Each row has a class, written after it.
[-18  33 -39   4  27   0  26 -12  21 -36  -4  -3   4 -28  -5  -8 -23 -14
  55  21 -24  -1  30 -49  24   5 -14  60 -43   5 -65   2 -48   9   3 -35
  18 -30 -37]  Meti
[  1  18  28 -24  29 -18   1  36 -46  32 -31   9  -8  15 -20  46 -57  -3
  20  23 -49   7 -38   9  15 -28  50  11  13   1  39  13  27  38  39  30
 -23   5   9]  sivil
[ 39  26 -44  -1  34  -5  47 -10  -4 -20 -30  -3  11  34   3  -4 -45  -3
  55  17 -24  28 -16   0  14  -6  48   9   5 -16 -30 -10 -14  -3  42   8
   5 -17 -17]  Meti
[-42 -23  14  31 -29  57  -5 -26 -61 -17  -6  11 -28 -32  23  80   9  -7
  30 -11 -23  23  50  40 -34  20  17 -67  22  31  36   3 -33 -33 -33  50
 -19  12 -23]  Naf
[ -1   3  -1 -21  30  -8  24  17 -15  30 -28 -10 -20  -7  11  10  -7  12
   6  16 -39  21 -38   7   6  25  12  13  12   9 -14 -31  -8  20  27  -7
 -15  27  10]  Meti
[-22 -13 -11  21  18  -7  -2  10  -1 -14 -15  14  30  -7  -5   1 -19 -19
  -6  11 -14   0   7   2 -37  -7  21  29   0  -4  36 -38  19  22  26  15
   3   1  19]  Nebe
[ 24  18 -14   4  13 -20 -23  11  15 -26  17  26  11  28 -21  10   1  -4
   2  -2 -13  -6  24 -22  10 -18  38   9 -28 -31 -26 -29  -7  61  51 -19
   8  -9  25]  nuna
[ 55  20  22 -13  33 -20 -17  15 -33  -1  -9  -2 -16  63 -16  39  -6   8
  41 -14 -46   9 -30  42  36 -23  74  -7 -16   8  25   9  30  36  53   6
 -26   9  15]  somum
[ 14 -20   6  -2 -15  -8  12 -20 -48  25  17   8  10 -44 -11 -11 -18  11
 -10 -13 -39 -19 -52   2  33  11  39   9 -25 -13  -2   6  26  29   6 -41
 -15  20  -8]  rim
[  1  11 -32   5 -29 -13 -10 -18  -6 -19   1  20   6  -5  -9  -6 -10   6
  -1   9 -15 -25 -32  -1  24   9  22  -3   9 -14  11  14   1  26  -7 -33
  17   0 -20]  kabu
[-20  -2   5  21  -1 -34 -16 -27 -15   5  -1 -13   4 -31  -9   1  16 -44
 -22  -3 -21   3 -33  21 -57 -44  29 -30   4  12  43 -26  17   5   5  -9
   2  23  25]  Naf
[ 27  -7  44 -20 -29  -2 -22   2  -6  49   3  -1  -1  12 -25   4 -50  -8
 -43  17 -14  -1  10  22  24  17  -9 -14  -7   7  64  46   8   3  36  27
 -13  26  44]  sivil
[ 34   0  49  -4  -3 -19 -32  -3  30  16 -37   6 -28  33   6  13 -56  -2
   9  12  -9   6  15   0  22  46  18   2  18  26  39  40 -12 -13  46  49
   6  -1  34]  Tef
[ 30   8 -10   2  31   9  27   0  -6  -6  10  16  -1  40 -12  10 -19  16
  36  13 -30  20  21   4  25 -31  58   3 -37 -20 -10 -27  15  47  43  18
   5   3  -2]  rim
[  1  13   6  -2  15 -23  -2   9  16  11 -38  13  -3  37 -17  13 -38  -7
  10  13 -35  28  39 -39 -13  21  46  28 -34   9  62  13 -44  26  34  21
  23   0  29]  kabu
[ -4  -7  -2   3 -21   5  10   5 -24   3 -10  26  -8 -34 -12   6 -30 -14
  21  11 -26 -12  -3 -17  37   1   0   3  12 -17 -33  -4 -23  19  20 -31
   1  -7   0]  Tef
[-34 -26  25   4  27   1   7   2  -1 -14 -38  -5   8   6  21   7 -30 -24
   5  12 -18   1 -17  -1 -37   3  21  -7   2  18   2  13   0   5  -4  20
   5  -2  -7]  Meti
[-11 -18 -18  -6  12  12  14   7  14   2 -23  20 -27 -19  16  -3  29  38
   9  26 -18  -4 -65  27  31  -3  26  14  33 -14 -63 -26  20  27  -1 -22
   4   1 -40]  deru
[ 53  -3  49 -16  -4   6 -13  13 -11  18  21  28 -14   3  -9  10 -21  35
 -16  14 -12 -12  13  -5  43  49 -18  39 -14   5 -18  15  22  34  24  19
 -10  22  -4]  somum
[-41  -3 -12  20  20  20 -24   1  22 -24  -7  -8 -10  14   3  18  29 -48
  -7  13 -15   9  12  12 -26 -20  37 -15  20   0 -14  10  -6  26 -26  14
 -12  10  -5]  nuna
[-51 -44   0  17  28  67   0  -1 -10  -3   7  -5   2  60 -21  -7 -10   9
   1 -19   1  -2   6  45 -27 -22  32 -39   9   5  45  -9  44 -29  29  -1
 -39  24  54]  rim
[  0   6 -25  14  12   1  34 -34   7 -30  11 -21 -10 -42  -4  26  18 -16
  16 -29 -16  18  35  27 -26  13  36   4 -35  19  22 -31 -29  10   1  21
  14   1  -2]  deru
[ -5 -28   5  10   2  25  -7  -7 -28 -26   4  49 -16 -49 -15  43 -26 -26
  11  12 -10 -16  42  26  -6 -18 -13  45  -8  20   1  12  -5  -2 -12   6
 -17 -11  -5]  Naf
[-14  -5  -6   6  40   4  39 -18  12 -27 -45 -17  -6 -10  -8  23  -7 -57
  39   1 -42  16   8   0 -39  -6  61 -13 -17  21  23 -12 -44  -7   7   9
  28  -3 -23]  Nebe
[ 39  -7  11  10 -35  19  41 -18 -31 -21  15 -22 -15 -20   7  44   2   1
  10 -32  14 -10  30  37  24  18  11 -17  38  12  60  15   1 -25 -40  66
  -9  17 -39]  kasap
[ 12 -26  39 -17 -26  -6  20   9 -13  32 -12  17 -20  66  27  10 -17  17
  -9   3 -10  12 -25  51  13  14   6 -31  44 -25 -64  20  34  35  52  13
 -31   7  43]  nuna
[  8  18 -26  -2  41 -35  -7  -6  40  -1  11  -1  13  10  22 -41   1   1
   6  31   3   5 -23  -8  43  -5 -18  55  -3 -19 -64 -24  36  19  48 -10
   9 -25  26]  Tef
[-14   1   1  18   7  15   7 -18 -29  -2   3 -13 -15 -18   3  24 -25 -11
   1  -4 -31  33   6  39 -26   2  23   2  -7  25  15  -5   4  17  -5  33
 -16  26  29]  Fumif
[ -27   14   -7   -9   39  -23  -21  -18   14    1  -25  -26   -2  -23
    8   54   43 -100   26   21  -32   29   19   31  -51  -14   48  -33
    9   41   -1  -27   -7   40   10   20    9   13  -17]  sivil
[  1  -2 -19 -17  34 -27 -10  -5   6  14 -40   6 -26  21   5   5  23 -32
  29   3 -38  36  10   2  43  28  30  -5  -4 -10 -42 -19 -18  37  37 -21
  12  10  34]  Fumif
[-26 -15 -10  23  14  27  11  11  -1   5 -30  11  11 -18  -6  11 -26 -39
  13  33  -7  27  51 -27 -47   7  20   1   6  14  39  -1 -22 -12 -29  44
   9   0 -28]  sivil
[ -3  -1 -16  33  15  -5 -56  18   1 -22  -7  37  -5  46 -10  -2  21  -7
  46 -13  -5   5   9 -11  12  27 -13 -14  -5  13  16 -13  -8  -6   7 -14
 -19 -20  26]  Naf
[-15  14  21 -16  24   2 -25 -19  -3  20  12 -32 -12 -10  10   6  46  -8
 -13  -1  -2  16  37   1  17 -15 -14 -69  19  27   7 -34  12  12   4  52
  -7  20  10]  Tef
[ 57 -38  11 -17  10 -16  41  -4 -30 -14   3  28   0 -11 -18  21 -36  21
  -5  -7  -6 -37   8 -12  21 -11  34  31  -5 -25  15 -29  24  11  50 -24
  12   8   1]  somum
[ 29   6  10 -39   6 -22  32 -11 -15  42 -12   5 -21  63 -21   1 -16   9
   5  -8 -24  12 -19  14   0   7  35 -20  -1  -8 -19   4  31  32  71 -13
 -34  26  63]  Nebe
[ 10  33 -51   3  46  16 -14  22 -31 -26  -1   9   4  28  -7  85  13   1
  76 -29 -40  30  45  -1   9  56  54  16 -20  16  42 -49 -10   3  36  -3
 -16 -14  -7]  kabu
[-27 -36  31 -14  -2  -1   4   5  -8  -1 -46  23 -33  11  11  47 -14 -22
   1  17 -34 -11  16  19  25  35   1 -15  22 -18  18  43 -14  20 -10  20
   9  17 -15]  Naf
[ 23  20  14 -21  30 -39  10  23 -41  22 -46   4 -22  33  39  52   7   5
  79 -13 -32  37   6  29  20  46  39  -2  -8   8 -35  -3  -4  29  31  17
  13 -14 -15]  Tef
[ 21  -3  -6  -9  41 -13 -17 -26  29 -27  17  20  16  11 -34 -32 -34  20
 -14  28  -6 -27 -16 -26 -16 -68  34  36 -50  17   7 -11   6  20  47 -44
  29  -8  17]  kabu
[  0  44   3  12  19  -6 -43  -3  -7 -13 -15  -7  -6  46 -19   3  12 -34
  15 -26   2  12  17  14 -29  62  15 -25  -1  39  63  25 -25   6 -11  53
   5  20  22]  Nebe
[-39   9   6 -31  29  36  19  49 -32  21 -25  10 -40 -30  -1  55   6 -27
  37  19 -28  14 -17  41   9 -17   6  22  22  -3 -49   8   5  11 -12   4
 -38 -10 -10]  sivil
[ 70 -34  44 -37 -13 -14   7  17   0  29 -31  17 -37  22  42  21 -11  43
 -20  19  -6  -2 -10  20  46  72  17 -27  24 -37 -18   1  16  15  27  11
  16  35  -7]  Meti
[ 20  37 -54   5  27  -8 -13  -9 -36 -26   8  12  27  12 -18 -18 -54 -23
  18  16 -20   6 -30  28  -8 -52  27  10 -34  -5 -13  14  22  14   3 -23
 -11 -16   5]  Meti
[ -6  -3   1  13  10  -4  13   9 -49 -24 -39  -2  -4 -27  11  49   7 -19
  57 -44 -40  22   0  35 -13  23  54 -11   4  30  48  -1 -41  23 -35  48
 -23  -4 -24]  kasap
[ 30   8   2  -4  -5  20 -11  22  23 -29 -31   4 -17  30   5  66   0 -43
  47 -28 -25   9  19  39  33  73  42 -37   7 -10  24  14 -17 -16  11  21
   7 -10 -21]  kasap
[-45  -7  -5  -3  -1  13 -25 -30  16  -9 -28  -6 -13  -2  10   6 -15 -30
 -16  17 -11  -4 -10  43 -35  -9  24 -27  27  11 -25  29 -16 -21   8 -18
  19   5   0]  nuna
[ -8 -17   9  10 -28   9  27  -4 -35 -12 -13  12  -5 -16 -37  44 -44 -55
  -6  -6 -15 -18  16   5  18 -19   2  25  13  25  43  40 -24  24 -18  23
   0   6  -2]  Fumif
[ 32   3  -2 -10  12 -27  15   1  -9   2  29 -12  21  23 -10  -3 -22   4
  10   7  -8   5  22 -15  28 -57 -14  31 -28 -13 -13  -6   5  19  38 -13
 -17  -9  25]  kasap
[ 46  25 -41  15  18 -33  20   8  -6 -11 -39  13   4  45  -9  -2 -17   4
  69  -8 -51  31  -6 -14  39  42  48  20 -24   1  20   1 -35  31  20   0
   1 -14 -19]  somum
[ 53  -7   5 -13   0   0 -12  28 -16  27 -35  11 -25  40 -12  56 -24  -8
  19   1 -31  45  34  32  15 -17  37 -28  -6  14  41 -10   9   3  23  25
 -18   4  20]  Fumif
[-16 -50  44  22  -6  36  11  12  28 -24 -38   5 -27   7   0  19 -41 -38
  27   8 -13  -7  34  20 -58  18  26  -8 -16  12  13  45 -40 -16 -35   0
  23   7 -28]  rim
[ 14 -18  21  12 -33  41 -18 -18 -37 -13  -1   4 -15 -30 -17  48 -16 -14
 -27  -8   0 -24  44  28  19  10  26 -32  25  18 114  14 -14 -38  -9  51
  12  28  -7]  Nebe
[-16 -17  11  17 -16   6  -8  17 -39  15 -14  -3   2 -17  11  26   2 -23
   1   1  -7   8  -9  24 -22   9  19 -10  -7  11  52  22 -22 -11 -26   8
   6   6  -4]  sivil
[ 43  35 -35 -12  22 -15 -29  21 -12  -2 -28  27   5  54  -1  33   4  -3
  36  -5 -27  35  14  10  11  16  63 -33 -25 -24  19 -18  10  23  31  19
  -6 -16   8]  Nebe
[  0 -18  -1  11   7  -1 -24  25 -16   6 -29  40 -16  25 -21  -1   5 -15
  24  -2 -20  -2 -19  13   6  17   3  -6   3   1  10  10   8  -1  -8 -33
 -12   3   5]  Naf
[ 20  17  17  -6  -1   7  -2  14 -24  14  -9   0 -27   5   5  39 -10  13
  13   7 -12  20  33 -12 -20  37   1 -26  15   9  27 -19 -18  -7   1  37
  -2  21  -7]  Nebe
[  4  -1 -27  14  35 -10 -13 -21  -8  -7 -25 -18  26  25  -2  -1 -63  -4
  25  36 -17  14  23   0   6 -50  18  14   9  24  52  10 -15 -33  33  15
  12 -12  -4]  Tef
[ 13   1  56 -13  11 -31  -5  12   5   2 -35   4 -17  14   2  28 -30  -7
   7  -4 -38   7  35  -6   8  21  44  13 -41  -8  33  23 -14  29  36  32
  25   2  19]  somum
[ 56  11  52 -51  12 -15 -25  32  -7  27 -13  32 -28  20   7  43   8  19
  13  -3 -12   8  29 -20  75  63  -2  21 -18  -5 -32  24 -25  36  31  31
  -3  -1   2]  kasap
[ 18 -19   6   5   9 -32 -13  -4  -6   5  -7   6   2  22  -1 -22  -9 -28
  28   1 -21   1  12 -14  54   2   4 -10  19 -17  -9  -1  16  33  19   4
 -24  -7  15]  rim
[ 13  -4  19  15 -28   6  23  -1 -15  17 -32   0  -1  32 -19  30 -53 -64
   3  -1 -21  15  22  -4  -8  35  22 -22  37  17  78  41   9 -19   1  69
 -22   5  10]  Nebe
[  3 -39  21   6 -16  10  14   4  32  -4   1  26 -26  14  10 -22 -15  30
  -3  17  -1 -45 -55   4  54  40 -17  42  43  -8 -70  17  29   2  26 -47
   2  -2 -11]  nuna
[ -7 -10 -11  18  18  20  14 -18  -3 -29 -15  -8 -37  32 -21  21  -1 -33
  42 -23 -21   6  14  45 -10  -2  39 -43  10  40  28  -1  32   7 -26  12
  -5  21  -2]  Fumif
[ 37  17 -18  -7   1 -11  30   4   4 -22 -10  10  -1  -2 -18  11 -16  -6
  27  -6 -27  -6  -1   2  23  18  21  15 -25   1  -9  -6 -24  51  12  -6
   0   3 -18]  Meti
[ -5 -19 -13  26  -4 -39  41  -4 -23  14   6   7  11  -6  19  -6  48 -14
  10   6 -21  22   7  -1  14  12 -19  10   7 -18 -13 -58  -1  53  13   3
   9  19   3]  Naf
[ 36  20  20  -5 -20  10 -31 -32   3 -27   4 -19 -33 -15 -35  64 -33 -13
   5 -13 -30 -14  28  24  28 -22  59 -26  -2  15  51  23 -12   7  25  17
  -2  24   8]  Fumif
[ 56  10  10 -18  -4 -11   6  12  -2  -5  -9  28 -31  27 -22  42 -36 -14
  17  -2 -39 -15  -2  32  52  35  24  -2  18   8  -1  16  25  51  15  18
 -10   6 -23]  nuna
[  9  11 -13 -10  -5 -27 -45 -26   3  11 -24   1   9  27 -31  -2  -4 -50
 -26  14 -13  -8  14   3   3  -3  33 -43  19   1  59   6   1  18  34   0
  18  32  24]  Nebe
[-17 -20  -5  32 -13   8 -17 -16 -12 -22  -7  11  -5 -43   8 -12 -35 -24
 -28  24  -5  -8  12   2 -28  31  -3   8   3  16  44  -1 -44   2 -23   8
  28  31  10]  Meti
[ 13  15 -10   2  -7   6   1 -24   1   1  27  30  21  15 -25   3 -32   1
 -17  21   6 -13  14  -6  15   7 -10  28  -7 -24 -14   2  30  -9  60  -6
  17   4  15]  Naf
[  0  11 -43  17  51 -38 -38  14 -14  -4 -12  -2  32  50 -34 -46 -31  -3
   5   9 -49   9 -25   5 -22 -36  30 -32 -19  -2  40 -39  21  42  18 -49
  11  19  10]  nuna
[ -4 -14  23   9 -18  30 -33  12  19  -7   5  12 -35  19 -19  23  16 -23
   7 -32  -8  -7  15  25  -1  36  23 -55  17  13  33 -14  27  -1  10   3
 -31  24  45]  kasap
[ -3  -7 -30   8  24 -15 -20   9  24 -13   7  23  10  24   0  14  -2 -36
   7  11 -26  13  65 -19  11  21  10  33 -46 -19 -27 -14  -1  39  28 -31
   7 -13  20]  nuna
[ 59  22  13 -36  28 -30  30  10  12  17 -17 -26  -4  93 -29   0  -9   7
 -10  -4 -37  10  32 -20  71   7  31 -62 -24 -37  73   5  21  35  32  42
  25  28  -6]  somum
[  6   3   8   2  39  26 -32  26 -16 -22  10  18  -8  40 -19  58 -23 -20
  10  12  -2  -9  31 -31  25  19 -26  15  20   2  38  21   0 -26  -1  38
 -29  -8  -3]  Naf
[-22 -33   0  22  -2  17   0 -31  -7 -26  36   5  18 -40   4   4  -5 -22
 -22  19  12 -26  30  13  -5 -31  -9  23   6  -3 -15 -28   0  17  35 -11
  19  14  22]  Tef
[ -2  24   5  18 -13  15  52  -6   1  -1 -26   5  -6 -24 -19 -27 -44   1
  24  13 -33  29  11   8 -44 -27  44  12 -46 -11  -6   5 -37   7   3  14
  29  -1  -5]  Nebe
[ 14 -34  15 -23 -50   9  25   5  25  13 -17  37  -4  -3  -5  15 -31 -16
 -31  36   0 -30   9 -12  76  -5   1  13  47 -59 -30  27  25  17  27   3
   8   0 -12]  kasap
[ 23 -30  27 -17  33  25  -4  28  17   3 -13  52  -7  28 -16  29  20   0
  20 -11  -8   5  25 -11  11  34   9   9 -19  -6 -37 -14  24  13  35   6
 -34 -15  11]  Naf
[-14  -2  34  -9  22 -29 -23   1 -14  15 -37   5 -19  18  16  22  29  -5
  34   5 -19   3 -51  26 -13  10  12  -9  23  21 -35  -6 -17   4  44 -24
  16   8   1]  Naf
[  5 -44  39 -39  43  -7 -33   8  16  10 -40   2 -46  54   2  19  13 -34
  10  14  -9 -14  29 -11  31  35  -5 -44  50  16  13  11   7 -13  15 -13
   5  18  11]  kabu
[-21 -11   7  10  22 -18 -24  17  46   5 -37 -10   7  45 -28  -8 -12 -28
  16  16  -6   0  26 -34 -40 -20  32 -11 -15  15  60   5 -12   3  19 -10
  13   3  16]  sivil
[ 45  -9  15 -32 -14 -29 -11  -3  -4  14 -16   3 -16   1  29  28  -1 -12
 -14   4  -1 -21 -27   0  56  59   7 -18  37 -18 -16  15  32  -4  16  -4
   1   6 -14]  Meti
[ 34  43 -30  -9  28  26 -14 -15  -6 -12 -17   5 -23  28 -63  22 -38 -22
  33 -21 -41  25  29   6 -19  11  79 -35 -38  33  81  14 -35 -19  17  -1
  -6  10  22]  kabu
